Below are the code and all the weights of a small trained network. Each question names an input and a target symbol and asks about switching units off, where a switched-off unit gives its printed mean instead of its output.

import numpy as np


def w(rows, s, z=0):
    codes = np.array(rows[::2]) - 128.0
    scale = np.full(codes.shape[1], s)
    scale[-1] = z or s
    return codes * scale


def f(y):
    return np.maximum(y, 0)


def softmax(a):
    e = np.exp(a - a.max(-1, keepdims=True))
    return e / e.sum(-1, keepdims=True)


def log_softmax(a):
    a = a - a.max(-1, keepdims=True)
    return a - np.log(np.exp(a).sum(-1, keepdims=True))


def net(x, mask):
    ids = ['ΞΦΨβεζλστω'.index(c) for c in x.split()]
    T = len(ids)
    res = E[ids] + P[:T]
    q, k, v = (res @ M[0].T for M in (Q, K, V))
    z = softmax(np.where(np.tri(T) > 0, q @ k.T / 2**0.5, -1e9)) @ v
    res = res + np.where(mask[0], z, O[0][:, -1]) @ O[0][:, :-1]
    y = f(res @ A[0][:, :-1].T + A[0][:, -1])
    res = res + np.where(mask[1:17], y, B[0][:, -1]) @ B[0][:, :-1]
    return log_softmax(res[-1] @ U[:, :-1].T + U[:, -1])


Q, K, V, O, A, B = {}, {}, {}, {}, {}, {}
E = w([
[141,92,117,140],'Ξ',
[59,4,108,97],'Φ',
[141,131,55,85],'Ψ',
[174,138,186,186],'β',
[159,86,59,113],'ε',
[90,68,94,117],'ζ',
[138,114,218,117],'λ',
[139,114,109,109],'σ',
[80,159,114,83],'τ',
[126,68,94,190],'ω',
],0.021)
P = w([
[33,200,114,58],'0',
[197,55,165,24],'1',
[163,1,173,72],'2',
[232,121,153,21],'3',
[153,52,191,38],'4',
[249,76,151,89],'5',
],0.0077)
Q[0] = w([
[156,118,106,240],'H0',
[54,254,187,254],'H0',
],0.0068)
K[0] = w([
[116,145,70,132],'H0',
[255,28,153,125],'H0',
],0.0085)
V[0] = w([
[157,215,49,92],'H0',
[167,104,2,215],'H0',
],0.0096)
O[0] = w([
[155,197,253,125,253],'H0',
[87,45,209,77,167],'H0',
],0.014,0.0042)
A[0] = w([
[125,117,83,155,7],'N0',
[75,172,188,92,151],'N1',
[147,91,64,96,159],'N2',
[140,178,161,140,94],'N3',
[111,101,101,111,176],'N4',
[127,143,133,92,111],'N5',
[124,56,105,84,204],'N6',
[183,127,126,4,221],'N7',
[247,97,165,190,198],'N8',
[210,109,147,109,132],'N9',
[123,129,98,73,170],'N10',
[89,141,7,147,40],'N11',
[85,172,168,99,34],'N12',
[119,136,209,124,84],'N13',
[158,57,125,156,136],'N14',
[156,210,98,210,84],'N15',
],0.014,0.002)
B[0] = w([
[156,164,167,145,150],'N0',
[203,102,118,93,189],'N1',
[117,116,66,130,187],'N2',
[151,125,27,109,157],'N3',
[110,109,120,127,159],'N4',
[109,135,168,183,154],'N5',
[111,227,128,193,203],'N6',
[80,85,190,109,250],'N7',
[95,86,83,90,188],'N8',
[74,165,113,164,195],'N9',
[86,222,113,254,165],'N10',
[161,169,164,145,186],'N11',
[133,155,72,100,163],'N12',
[168,124,122,82,201],'N13',
[134,124,166,149,171],'N14',
[147,96,143,126,161],'N15',
],0.0067,0.02)
U = w([
[79,110,126,147,133],'Ξ',
[149,177,120,162,90],'Φ',
[162,171,123,125,80],'Ψ',
[163,136,204,148,203],'β',
[102,130,42,81,146],'ε',
[246,157,151,179,7],'ζ',
[159,134,69,117,149],'λ',
[255,113,131,81,126],'σ',
[169,194,115,106,6],'τ',
[125,113,64,98,45],'ω',
],0.0092,0.002)

Each question gives the input, a string of symbols that net reads in full, and the target symbol t.
The units are the heads (2 rows each of Q, K, V and O) and the neurons (one row each of A and B). Each row of codes is followed by its name. A weight is (code - 128) times the scale printed after its matrix; where a second scale follows, it is the last column's (O, A, B and U).
mask holds one flag per unit, heads first, then neurons. A switched-off unit (its flag False) gives its mean, the last column of its rows in O or B, instead of its output. The means were averaged over made-up inputs and are rounded, as every weight is.
A unit's drop is (log p(t) with every unit on - log p(t) with that unit switched off) / (log p(t) with every unit on - log p(t) with every unit switched off).
The circuit of an input: a set's keep is (log p(t) with only the set's units on - log p(t) with every unit switched off) / (log p(t) with every unit on - log p(t) with every unit switched off). Starting from the 12 units with the biggest drops (on a tie, the unit counted first), units are removed one at a time, each time the one whose removal leaves the highest keep (on an exact tie, the one counted first), for as long as the keep stays at least 0.8.
units of the circuit, in order: the units of the circuit, biggest drop first
top k neurons: the k neurons with the biggest drops, biggest first
drop when u is switched off: that unit's drop, to one decimal
input λ Ψ β β Ξ, target ζ: top 2 neurons -> N11; N0
input λ Ψ ζ, target ζ: top 2 neurons -> N11; N0
input ω ω β, target Ξ: units of the circuit, in order -> H0
input ω Ψ Ψ ω Ξ ζ, target Ξ: units of the circuit, in order -> H0; N1; N13
input Ψ Φ Ψ λ Ψ λ, target σ: units of the circuit, in order -> N6; N13
input λ β Ξ Ψ Φ, target ζ: units of the circuit, in order -> H0; N11; N0
input Ψ Ψ Ψ Ψ Φ λ, target σ: units of the circuit, in order -> N13; N6; N10
input Ψ Ξ ε, target σ: units of the circuit, in order -> H0; N13; N6; N10
input ε Ψ Φ, target β: units of the circuit, in order -> H0; N8
input Ψ Ψ β ζ, target σ: units of the circuit, in order -> H0; N1; N13; N6
input Φ ζ λ σ, target Φ: top 2 neurons -> N11; N10
input Φ Φ λ Ψ ζ, target Φ: top 2 neurons -> N11; N6
input ω Φ σ σ λ ω, target Ξ: top 3 neurons -> N1; N13; N14
input Ψ λ Ψ, target σ: top neuron -> N1
input λ λ ω, target ζ: top 2 neurons -> N11; N0
input Ψ ε Ξ, target σ: top 2 neurons -> N13; N1
input ε λ ω Ψ ε, target β: drop when H0 is switched off -> 0.8
input ω Ψ λ Ψ ε, target Ξ: drop when N0 is switched off -> 0.0
input ω ζ Ψ ε Φ Φ, target Ξ: drop when H0 is switched off -> 0.7
input Ψ ε Ψ Ψ ε, target σ: drop when H0 is switched off -> 2.8
input ω Ψ λ Ψ, target Ξ: top neuron -> N7
